Below are the code and all the weights of a small trained network. Each question names an input and a class and asks about switching units off, where a switched-off unit gives its printed mean instead of its output.

import numpy as np


def w(rows, s, z=0):
    codes = np.array(rows[::2]) - 128.0
    scale = np.full(codes.shape[1], s)
    scale[-1] = z or s
    return codes * scale


def f(y):
    return np.maximum(y, 0)


def log_softmax(a):
    a = a - a.max(-1, keepdims=True)
    return a - np.log(np.exp(a).sum(-1, keepdims=True))


def net(x, mask):
    res = np.array(x, float).reshape(1, 4) / 4 @ E
    y = f(res @ A[0][:, :-1].T + A[0][:, -1])
    res = res + np.where(mask, y, B[0][:, -1]) @ B[0][:, :-1]
    return log_softmax(res[-1] @ U[:, :-1].T + U[:, -1])


A, B = {}, {}
E = w([
[158,229,33,184,130,42,149],'x0',
[84,175,254,153,143,31,152],'x1',
[177,249,158,33,196,180,163],'x2',
[237,54,135,80,187,52,164],'x3',
],0.0054)
A[0] = w([
[124,159,202,171,153,98,134,42],'n1',
[155,208,149,100,149,171,107,155],'n2',
[155,189,146,64,166,167,130,140],'n3',
[163,174,136,96,126,145,139,179],'n4',
[238,63,109,88,179,45,150,2],'n5',
[129,107,124,143,129,116,128,151],'n6',
[80,36,236,72,132,207,132,32],'n7',
[154,190,40,154,133,39,115,63],'n8',
[66,129,116,170,109,142,104,71],'n9',
[158,189,145,89,154,156,135,106],'n10',
[129,179,217,154,109,56,96,27],'n11',
[163,171,147,102,138,159,130,105],'n12',
[150,113,49,128,112,181,115,97],'n13',
[130,80,172,109,88,181,143,70],'n14',
[122,217,40,172,125,43,127,100],'n15',
[137,156,136,117,140,135,106,143],'n16',
[181,204,146,69,164,159,127,119],'n17',
[108,37,79,191,94,94,117,112],'n18',
[82,61,103,167,116,91,114,175],'n19',
[67,188,254,139,127,26,140,30],'n20',
[119,100,126,157,125,118,107,140],'n21',
[94,162,135,142,111,168,133,70],'n22',
[170,100,9,111,122,219,123,29],'n23',
[106,101,89,180,117,92,125,173],'n24',
[159,187,133,74,140,167,146,165],'n25',
[9,192,123,166,94,214,127,62],'n26',
[90,79,104,139,114,108,135,184],'n27',
[166,200,34,173,108,67,158,70],'n28',
[138,99,116,115,129,181,130,92],'n29',
[89,152,126,160,144,160,138,49],'n30',
[114,172,106,62,150,164,130,102],'n31',
[206,53,146,77,141,56,128,36],'n32',
[182,130,11,108,130,203,106,31],'n33',
[69,177,111,158,97,184,136,69],'n34',
[62,165,123,164,129,169,106,16],'n35',
[145,117,78,128,112,167,140,85],'n36',
[62,161,111,129,111,155,123,42],'n37',
[121,61,191,109,133,193,105,90],'n38',
[69,45,107,212,129,85,116,116],'n39',
[178,92,144,93,116,116,132,29],'n40',
],0.0081,0.001)
B[0] = w([
[120,77,127,106,154,107,150,183],'n1',
[114,142,121,157,80,106,139,204],'n2',
[99,144,127,154,71,109,138,209],'n3',
[119,133,126,150,95,115,134,180],'n4',
[250,153,101,129,134,131,95,239],'n5',
[129,131,126,136,112,122,129,151],'n6',
[62,176,144,138,174,219,92,251],'n7',
[88,160,145,130,151,201,92,209],'n8',
[178,137,116,127,131,113,124,184],'n9',
[109,133,126,155,82,107,132,193],'n10',
[109,61,122,87,157,110,155,199],'n11',
[109,136,128,144,96,112,131,175],'n12',
[112,81,140,100,156,99,150,194],'n13',
[98,158,142,137,145,161,105,186],'n14',
[82,158,159,131,161,204,93,222],'n15',
[123,132,126,136,114,119,132,153],'n16',
[106,138,124,157,63,104,142,215],'n17',
[98,147,132,150,58,88,154,230],'n18',
[105,149,125,146,76,105,151,209],'n19',
[107,24,122,73,184,86,168,246],'n20',
[121,135,127,136,103,121,141,164],'n21',
[173,132,119,127,132,126,120,174],'n22',
[110,47,135,87,181,93,164,226],'n23',
[103,149,130,154,93,123,133,187],'n24',
[103,138,122,149,78,112,139,201],'n25',
[244,152,104,128,142,122,105,253],'n26',
[114,141,128,139,95,110,138,182],'n27',
[89,160,161,134,154,206,95,215],'n28',
[103,113,143,121,156,123,139,168],'n29',
[164,128,125,122,129,129,117,162],'n30',
[117,136,128,144,95,104,149,184],'n31',
[223,155,95,134,131,127,106,223],'n32',
[104,58,145,87,172,87,157,216],'n33',
[201,134,111,120,132,129,112,204],'n34',
[190,140,116,130,136,125,112,190],'n35',
[117,98,128,108,148,111,142,169],'n36',
[182,130,116,130,132,127,116,181],'n37',
[91,164,149,134,148,184,99,212],'n38',
[99,146,122,148,57,95,159,229],'n39',
[171,146,116,129,137,134,109,167],'n40',
],0.023,0.0056)
U = w([
[86,151,136,171,22,83,162,179],'0',
[70,164,190,117,175,227,62,204],'1',
[112,39,144,44,182,82,174,126],'2',
[254,154,86,117,132,119,77,3],'3',
],0.0098,0.00044)

Each question gives the input, the list of numbers given to net, and the class t.
The units are the neurons (one row each of A and B). Each row of codes is followed by its name. A weight is (code - 128) times the scale printed after its matrix; where a second scale follows, it is the last column's (A, B and U).
mask holds one flag per neuron, in row order. A switched-off neuron (its flag False) gives its mean, the last column of its row in B, instead of its output. The means were averaged over made-up inputs and are rounded, as every weight is.
A unit's drop is (log p(t) with every unit on - log p(t) with that unit switched off) / (log p(t) with every unit on - log p(t) with every unit switched off).
The circuit of an input: a set's keep is (log p(t) with only the set's units on - log p(t) with every unit switched off) / (log p(t) with every unit on - log p(t) with every unit switched off). Starting from the 12 units with the biggest drops (on a tie, the unit counted first), units are removed one at a time, each time the one whose removal leaves the highest keep (on an exact tie, the one counted first), for as long as the keep stays at least 0.8.
units of the circuit, in order: the units of the circuit, biggest drop first
most important unit: the unit with the biggest drop
k most important neurons: the k neurons with the biggest drops, biggest first
drop of u: that unit's drop, to one decimal
input [-2,2,5,-8], class 3: units of the circuit, in order	n26
input [-1,-4,5,-6], class 3: 4 most important neurons	n26, n34, n18, n39
input [-2,-7,-1,6], class 2: 2 most important neurons	n23, n33
input [2,4,7,-8], class 3: 2 most important neurons	n26, n34
input [-3,-7,6,-1], class 2: 2 most important neurons	n23, n33
input [5,-5,-2,2], class 1: 2 most important neurons	n28, n8
input [-6,3,0,8], class 3: 2 most important neurons	n5, n32
input [-4,-5,-4,-6], class 3: 2 most important neurons	n26, n20
input [-7,0,5,8], class 3: 3 most important neurons	n5, n32, n15
input [6,7,5,-2], class 2: 3 most important neurons	n20, n11, n7
input [8,8,-1,4], class 1: 3 most important neurons	n15, n8, n28
input [6,7,-6,8], class 3: 4 most important neurons	n5, n32, n23, n33
input [-1,8,0,6], class 2: drop of n20	1.2
input [5,-2,8,6], class 0: drop of n9	0.0
input [-7,-6,3,7], class 1: most important unit	n7
input [8,7,-3,0], class 1: drop of n15	0.6
